Each row of numbers belongs to one of the things below and depends on some of the facts about them. Some rows are named. Which thing is each other row?

Some facts about the things:
Φ: uses; Ξ: belongs to class
<1275> Φ <268>; <1486> Φ <1286>; <922> Φ <153>
<408> Φ <787>; <1174> Φ <499>; <1204> Φ <153>
<1204> Φ <623>; <1037> Φ <19>; <1037> Φ <535>
<1443> Φ <153>; <278> Φ <1003>; <1466> Φ <1017>
<1004> Φ <1589>; <1553> Φ <19>; <268> Φ <336>
<175> Φ <153>; <474> Φ <347>; <382> Φ <409>
<1471> Φ <846>; <1471> Φ <535>; <477> Φ <434>
<1049> Φ <1466>; <964> Φ <570>; <1047> Φ <846>
<1047> Φ <1238>; <1003> Φ <643>; <1191> Φ <499>
<1191> Φ <1174>; <668> Φ <922>; <668> Φ <1563>
<400> Φ <595>; <1335> Φ <1049>; <1335> Φ <1563>
<1538> Φ <595>; <1538> Φ <210>; <1592> Φ <965>
<1592> Φ <182>; <680> Φ <1037>; <680> Φ <153>
<1483> Φ <1079>; <1483> Φ <153>; <1581> Φ <756>
<341> Φ <732>; <87> Φ <1037>; <1039> Φ <756>
<931> Φ <153>; <920> Φ <783>; <499> Φ <153>
<832> Φ <152>; <77> Φ <623>; <77> Φ <1115>
<432> Φ <34>; <1068> Φ <533>; <1068> Φ <650>
<358> Φ <65>; <358> Φ <582>; <358> Φ <1479>
<358> Φ <138>; <1613> Φ <434>; <894> Φ <499>
<383> Φ <732>; <383> Φ <90>; <383> Φ <1589>
<104> Φ <1079>; <1286> Φ <535>; <595> Φ <153>
<595> Φ <210>; <595> Φ <499>; <778> Φ <353>
<778> Φ <153>; <409> Φ <153>; <1354> Φ <1443>
<1354> Φ <499>; <439> Φ <387>; <570> Φ <347>
<535> Φ <153>; <1499> Φ <618>; <522> Φ <500>
<1479> Φ <153>; <1419> Φ <1145>; <992> Φ <1286>
<992> Φ <477>; <1167> Φ <499>; <1167> Φ <1063>
<1167> Φ <336>; <312> Φ <967>; <312> Φ <353>
<957> Φ <582>; <957> Φ <210>; <82> Φ <336>
<416> Φ <341>; <868> Φ <1479>; <34> Φ <19>
<34> Φ <153>; <1155> Φ <516>; <1155> Φ <778>
<1155> Φ <153>; <1036> Φ <182>; <1036> Φ <766>
<1252> Φ <582>; <1252> Φ <336>; <1600> Φ <747>
<582> Φ <452>; <582> Φ <499>; <582> Φ <276>
<90> Φ <138>; <803> Φ <153>; <803> Φ <1589>
<1020> Φ <336>; <1554> Φ <153>; <1554> Φ <756>
<1305> Φ <153>; <426> Φ <153>; <426> Φ <660>
<426> Φ <811>; <500> Φ <153>; <849> Φ <595>
<849> Φ <153>; <842> Φ <1286>; <842> Φ <1466>
<842> Φ <623>; <1420> Φ <1004>; <659> Φ <336>
<1585> Φ <268>; <975> Φ <1003>; <1304> Φ <353>
<1304> Φ <1553>; <1304> Φ <535>; <126> Φ <210>
<331> Φ <1406>; <1467> Φ <1223>; <1473> Φ <846>
<1473> Φ <1581>; <787> Φ <19>; <787> Φ <336>
<88> Φ <790>; <88> Φ <1020>; <1087> Φ <838>
<1188> Φ <643>; <838> Φ <830>; <838> Φ <595>
<838> Φ <153>; <21> Φ <1473>; <652> Φ <347>
<434> Φ <732>; <65> Φ <1466>; <65> Φ <175>
<660> Φ <1197>; <660> Φ <499>; <745> Φ <1145>
<745> Φ <1017>; <1160> Φ <153>; <1160> Φ <811>
<44> Φ <387>; <623> Φ <153>; <623> Φ <499>
<1388> Φ <19>; <1388> Φ <153>; <1063> Φ <153>
<1063> Φ <336>; <310> Φ <336>; <1058> Φ <570>
<1058> Φ <341>; <1123> Φ <846>; <1123> Φ <1191>
<361> Φ <22>; <361> Φ <499>; <1275> Ξ turan
<452> Ξ virem; <1486> Ξ sufa; <922> Ξ brotidem
<408> Ξ virem; <199> Ξ sakis; <387> Ξ turan
<1174> Ξ sufa; <1204> Ξ virem; <766> Ξ virem
<1037> Ξ turan; <643> Ξ brotidem; <1443> Ξ virem
<278> Ξ virem; <1466> Ξ sufa; <1004> Ξ turan
<1553> Ξ grozu; <268> Ξ brotidem; <175> Ξ virem
<1115> Ξ brotidem; <474> Ξ sakis; <382> Ξ sufa
<965> Ξ brotidem; <1471> Ξ sakis; <477> Ξ virem
<1049> Ξ turan; <964> Ξ sakis; <1047> Ξ sakis
<1003> Ξ turan; <1191> Ξ turan; <668> Ξ virem
<22> Ξ brotidem; <400> Ξ virem; <1335> Ξ grozu
<1563> Ξ grozu; <1538> Ξ brotidem; <1592> Ξ sakis
<680> Ξ sufa; <1483> Ξ turan; <1581> Ξ virem
<747> Ξ virem; <341> Ξ turan; <732> Ξ turan
<87> Ξ brotidem; <1039> Ξ turan; <1223> Ξ grozu
<229> Ξ sufa; <931> Ξ grozu; <920> Ξ sufa
<499> Ξ sakis; <967> Ξ virem; <832> Ξ sakis
<19> Ξ grozu; <618> Ξ brotidem; <77> Ξ grozu
<432> Ξ sufa; <516> Ξ turan; <1068> Ξ virem
<358> Ξ brotidem; <1613> Ξ virem; <894> Ξ grozu
<383> Ξ turan; <1238> Ξ grozu; <138> Ξ virem
<104> Ξ sakis; <1286> Ξ grozu; <276> Ξ brotidem
<152> Ξ sufa; <595> Ξ sufa; <778> Ξ brotidem
<409> Ξ sakis; <1145> Ξ sufa; <1354> Ξ sakis
<336> Ξ virem; <756> Ξ brotidem; <439> Ξ grozu
<1079> Ξ grozu; <570> Ξ sakis; <535> Ξ sufa
<1499> Ξ virem; <522> Ξ virem; <1479> Ξ virem
<1419> Ξ virem; <992> Ξ virem; <1167> Ξ virem
<312> Ξ brotidem; <957> Ξ sufa; <1589> Ξ sufa
<82> Ξ brotidem; <416> Ξ sakis; <210> Ξ sakis
<790> Ξ virem; <868> Ξ brotidem; <1406> Ξ sakis
<34> Ξ turan; <846> Ξ sakis; <783> Ξ brotidem
<1197> Ξ virem; <353> Ξ sakis; <1155> Ξ virem
<1036> Ξ sufa; <1252> Ξ brotidem; <1600> Ξ sufa
<153> Ξ brotidem; <757> Ξ brotidem; <582> Ξ brotidem
<90> Ξ virem; <803> Ξ sufa; <1020> Ξ grozu
<1554> Ξ virem; <1305> Ξ virem; <426> Ξ sufa
<533> Ξ turan; <500> Ξ brotidem; <849> Ξ virem
<1055> Ξ sakis; <842> Ξ sakis; <1420> Ξ grozu
<659> Ξ sufa; <1585> Ξ sufa; <975> Ξ sakis
<1304> Ξ sufa; <126> Ξ brotidem; <347> Ξ grozu
<331> Ξ sakis; <830> Ξ turan; <1467> Ξ virem
<1473> Ξ virem; <787> Ξ sufa; <88> Ξ brotidem
<1087> Ξ sufa; <1188> Ξ grozu; <838> Ξ virem
<21> Ξ virem; <652> Ξ sakis; <434> Ξ brotidem
<65> Ξ turan; <182> Ξ sakis; <660> Ξ virem
<1017> Ξ brotidem; <745> Ξ turan; <650> Ξ turan
<1160> Ξ virem; <44> Ξ sakis; <623> Ξ turan
<1388> Ξ grozu; <1063> Ξ sakis; <310> Ξ brotidem
<1058> Ξ virem; <1123> Ξ virem; <361> Ξ sakis
<811> Ξ virem

Some things and their rows:
<1581>: [  4 -19  34   7 -11   4 -11  32 -26   8  -1   2  -5  17   4  27   5  -9
  23 -16   6 -20  15  10  18   1  -5   0 -20   4   6   2 -25  -7  17  17
   5  10   5   6  -3   2 -13 -32  21  14   7]
<90>: [  0 -28  31   4 -15  14 -15  20 -31  12   1  -6  -6  17   9  23   7  -5
  24 -20  -1 -27  12  11   9   0  -2   6 -21   2   3  -2 -28  -3  11   1
   6  11  11   7   0 -11  -7 -28  11  14   6]
<383>: [  3 -47  16   6 -16  23 -28  -9 -27  29  19  -8 -17  21  22  17 -21 -26
  17 -21 -22 -25  -4   7  -6  -2  -3  16 -11  -2   8 -13 -26  -3   3 -32
   1  -5  16  24  19  -4 -10 -32 -14  10  -1]
<409>: [-23 -42   6 -17  -8 -11  -5  23  41 -21   2 -16  -3  -2   0 -14 -12   8
  -7 -33  11  45  33 -10   1  30  12 -14 -15   6 -18 -18  -4  19  -3 -12
  12 -31   7   5  -4  33 -26 -31 -34   2  26]
<153>: [-48 -22 -33  -2   5 -11 -14 -23  44   8  -6 -17  -6 -10 -16  -6  18  21
   6 -18  22  69  12   0  -6  64 -24 -30 -45  10 -18  -8  21  11 -26 -22
  16 -23 -37  -4  10  27 -26  14 -10   5  -2]
<1155>: [ -9 -39  17  -8 -13   1   0  26  14  -3  -2 -10  -6  14   1  14   3   8
  22 -27  15   7  27  -4   5  21   4  -5 -36  13 -18  -9 -11   9  -3  -8
  18  -4   1   1  -2   9 -18 -24  -3   5  15]
<426>: [-11 -33  14 -18   0 -13  -2  25  19 -16  -2 -11   1  14  12   9 -17  -1
   3 -34   9  20  -2   4 -16  15  -5   3 -22   6  -7 -10   3   7  -7  -3
   3  -6  -2  18  -7  12  -3 -18 -12   2  16]
<660>: [-10 -29  33 -13   4  -2   0  32   2  17 -16  -9 -27  17   8   6   2   6
 -12  -9 -20 -44  -1  30  13  -8  -8  -8 -17   8 -38   8 -41  34  31 -10
   8  54  -5  11 -12 -30  13  -1  10  12  -6]
<1055>: [-14 -27 -18   9   9  16 -31 -21 -34  26  -3 -18   0 -11  -1  -3  28  -2
 -11  -4  -1  25  -1  40  -2  25 -26 -20   2  -8  15   6 -17 -15  27   2
 -19  -4 -14 -20  -2   1  -9  12  15  11  -5]
<331>: [ -7 -26  17   1  -9   9 -25  16 -20   2   1  -9   1   6  12   2   1 -14
  -9 -16  -7  -8  10  17   8  -2   5  -4   9 -15   6  -2 -30  -5  23  11
  -9   2  15   7  -5   6  -6 -26  -5  17  10]
<358>: [-22   0  23   9 -12  -2 -26  13  -7   7  -2   7  -2  16  10  16  -3 -15
   6 -12  -6 -19  -3   3  20   0  -3   0 -12 -16   6   0 -19   1   1  14
   1  12   5  27   8   5  -4 -24   1  25  -3]
<1003>: [ 15 -26  22  12  -3  -1 -23  18 -13  22  12  14 -12  20  14  26 -20 -41
  10  -8  -7 -18   0   8  14  -2  -3   3  -3  -4   3  -2 -24 -14  16  12
  -8   1   6  16   6  20 -18 -28   9  14   3]
<400>: [ -1 -26  35   2  -8   2  -9  28 -15   8  -6   0  -6  16   0  21   5  -6
  20 -18   1 -22  13   9  14   0  -3   2 -18   8  -9  -1 -29   4  12   8
   4  15   5   6  -6  -4 -12 -20  11  15   6]
<1047>: [ -4 -22  16   2  -8   6 -25  21 -21   2   3  -9   1   8  16   4   0 -15
 -12 -12  -5  -7  12  19  10  -1   5  -9   7 -16  10   1 -28  -8  30  16
  -7   1  13   8  -3  10  -4 -30   1  16  10]
<408>: [  5 -31  17  -6 -20  15 -10  21 -16  10   0  -5   2  22  13  21  15  -8
  17 -19   9 -29  14  14   9   1  12   2 -22  -7  -6   6 -26 -12  13   4
   6  20  10   2  -2 -11   0 -21  13  12   6]
<439>: [  4 -13  19  -5 -30  -1  -8  16 -14  23   0  -4   2  12  17  24   6 -22
  15  -1 -12   2  -4   6   2  -8   0   1  -1  -1   4 -13 -26  -6  20  13
   2   8  -4   9   7   0   8 -25  -3  16  11]
<650>: [  4 -34 -25  13  14  12 -29 -31 -23  49   9  -4 -11   4   3  15  12 -24
   6  -1   0  14 -13  35  -4  29 -32 -13 -15   0   5   7  -9 -23  17  -9
 -14   1 -24 -11   9   8 -13  18  24   6 -15]

Rows to name:
No name comes twice in this set of rows, the named rows included.
[ -6 -21 -10   4  18   3 -21 -15 -37  18  -5 -14   4   1   3  16  17  -4
   7 -12   7  24 -25  44 -19  25 -41  -7 -14   0  24   9   3 -22  12   6
 -19   2 -26  -6  -3  -4   2  18  28   4  -8] => <1145>
[ -9 -15  26 -22 -11 -16   6  28  13  30 -15 -10 -20  13  19   7  -5 -12
 -18   9 -36 -19 -21  26   8 -18  -7  -7   5   7 -34  -5 -36  36  38  -5
   5  51 -16  17  -3 -23  28  -2  -8  13   1] => <894>
[  7 -20  31   6 -12   4 -11  34 -27   6  -1  -1  -6  20  12  28   5  -9
  20 -14   8 -26  16  13  16   1   0  -3 -22  -1   7   5 -26 -10  22  20
   6  14   6   6  -2   1  -5 -35  24  14   6] => <1473>
[ -7 -28  23 -30 -17   7   1  36  11  22  -6  11  12  14 -10  -2  14 -11
   4 -20  -3 -39  -5  25  38  -5   8  11 -13  -1 -27  17 -21  12  11 -19
 -19  50  17   3  -6 -39  -1   4   0  -3   6] => <1167>
[-34 -16   7  -3 -14 -12 -14  12  37  -9  -1  -3  -5  12   5   7  -6   3
   7 -24  12  20  16 -16   6  26   7 -11 -32  -5 -17 -11   0  12 -20  -2
  21 -11  -3  21   8  25 -15 -26 -19  16   8] => <778>
[-31  -1  27  -5   2 -10 -17  20  12  16 -14   4 -17  15  10   4  -4  -9
 -20  -4 -25 -37 -20  21  23 -10  -9  -9  -7 -10 -24   9 -30  30  16   2
   0  48  -4  31  -2 -17  12  -2  -1  25 -12] => <582>
[-22  -3  20   9 -13   0 -26   8  -4   6  -3   5  -1  16  10  17   1 -13
   9 -13  -4 -16  -2   0  13   2   1   0 -14 -16   2  -2 -19  -2  -2  12
   5   7   4  25   7   5  -4 -24  -2  27  -2] => <868>
[-16 -41  15 -14 -12 -11   8  35  39 -13  -1 -10 -10  11  -7   7  -4  16
  22 -34  24  29  38 -15   9  36   4 -10 -45  23 -23 -13   2  19 -12 -15
  24 -16  -3   2  -1  21 -29 -30 -12  -2  22] => <175>
[ -5 -26 -27 -26 -21  28 -11  -6  -9  48   1  18  47  -5 -35  -5  57 -13
  26 -17  22   0 -14  39  41  26  -9  13 -16  -6   4  31   9 -32  -4 -26
 -51  32   6 -33   3 -46 -16  38  18 -18   1] => <336>
[-14 -37  14 -18  -3 -11  -2  22  18 -20   1 -13   1  14  10   8 -19   1
   8 -38  12  26   1   0 -17  20  -4   6 -26   9  -4 -14   6   8 -15 -11
   5 -15   0  22  -5  15  -7 -23 -18  -1  19] => <803>
[  5 -19  18  -7  -6  -4 -12  27 -20  -7   4  -8   3  23  28  22 -12 -15
   1 -22   5 -13 -10  21  -8  -3  -5   2 -14 -13  18   3  -8 -15  15  17
  -6  10   5  24  -3   2  13 -31  13   7   9] => <1486>
[-11 -38  18 -12 -12  -5   4  32  24  -5  -1 -11 -11  13   0  10  -1  10
  17 -28  15  10  29  -5   7  24   2  -8 -38  16 -23  -9 -10  17  -3 -12
  20  -3  -1   4  -3   9 -18 -26  -5   2  16] => <1204>
[ 10 -56 -33 -24 -21   4  -5   5  51   1  22 -17 -12  30  41  12 -11 -18
 -10 -21  25   9  25  -1 -19  27  38 -20 -41 -21 -36   1  -3 -18   6 -14
  28  -2  -1   9  12  33   3 -23  -8  -1  13] => <34>
[  3 -10   3 -41 -55  10   1  27  16  38   7  28  57   8 -12   0  23 -42
  23 -10   1  -5 -21   9  46 -12  25  30  13 -13   1   9   0 -23  -1 -12
 -48  30  27  -1  10 -33   0  -2 -20 -12  25] => <1020>
[ -7 -40  30   3 -26  27 -17   6 -41  14   5 -19  -9  18  14  19   4   3
  28 -28 -10 -33  11   9  -1  -3  -2  15 -26   4   9  -9 -32   4   5 -24
  13   6  19  13   9 -26  -3 -36  -4  13   4] => <1613>

Now the same things, written a new way:
Some things and their rows:
<1335>: [ -5 -16  19 -18 -18   7   6   2   3  -2 -39 -19   5]
<650>: [  3  13  22 -20 -39  16   0   5   5  -3 -41  -7  -7]
<660>: [ 12   5  26 -24 -18  13  26  -6   3   0 -20 -34  12]
<499>: [ 20   7  24 -30   9   5   1   3   6 -16  -5 -33  18]
<1354>: [  2  10  26 -23 -13  -1  13  -1   2  -2 -21 -23  15]
<153>: [ 13   5  11 -29  -8  39 -24  15   6 -29 -10 -10   1]
<88>: [-10  16  19 -18 -22  14   7   0  -2  -6 -18 -14  13]
<434>: [-23  46  12 -20 -51  10  41  -1  23   9 -44 -10  17]
<1473>: [ -2  -3  22 -22  -9  21  11   3   0   0 -26 -24   7]
<21>: [  0   1  22 -23 -12  22  14   3   0   0 -27 -23   6]
<618>: [ -3  11  16 -20 -40  25  -1   5   3 -11 -26  -4   1]
<1115>: [ -2  10  16 -20 -40  25  -1   5   3 -12 -27  -4   1]
<1538>: [ -5   8  16 -18 -21  17   9  -1   1  -9  -6 -19  16]
<570>: [-10  10  12 -19  -9  25  17   1  -7  -2   6 -13  14]
<1047>: [ -9   7  23 -22  -9   5   5   5   0   0 -29 -13  12]
<1420>: [ -6 -10  19 -18 -19   7  10   1   4  -1 -41 -18   5]
<1036>: [-11 -12  20 -21 -14  12  22   5   5  -4 -10 -24  15]

Rows to name:
No name comes twice in this set of rows, the named rows included.
[ -6  -6  19 -27   9  18   7  12   4 -11  -7 -25  15] => <680>
[  4  14  20 -23  -3  15  -5   8   4  -8 -21 -21   6] => <1483>
[ -2 -15  18 -26   1  17  12  10   7 -12  -1 -29  15] => <426>
[  5   3  17 -30  16  18 -14  15   4 -16 -13 -19  11] => <409>
[  3 -15  10 -18 -34  32   6   2  -1  -8 -23  -6  -6] => <347>
[ 11  -7  16 -28   3  31   4   7   3 -11  -9 -30   6] => <838>
[ -9  10  19 -21 -11  11  11   3  -2   0 -17 -13  13] => <964>
[ -4   8  23 -24 -14  19  15   3   3   3 -34 -22   7] => <992>
[ -9  28  20 -19 -32   5  22   1  11   7 -41 -16   7] => <383>
[-25  24  37 -25  -2  -3  16   7 -19   6 -39  -8   7] => <787>

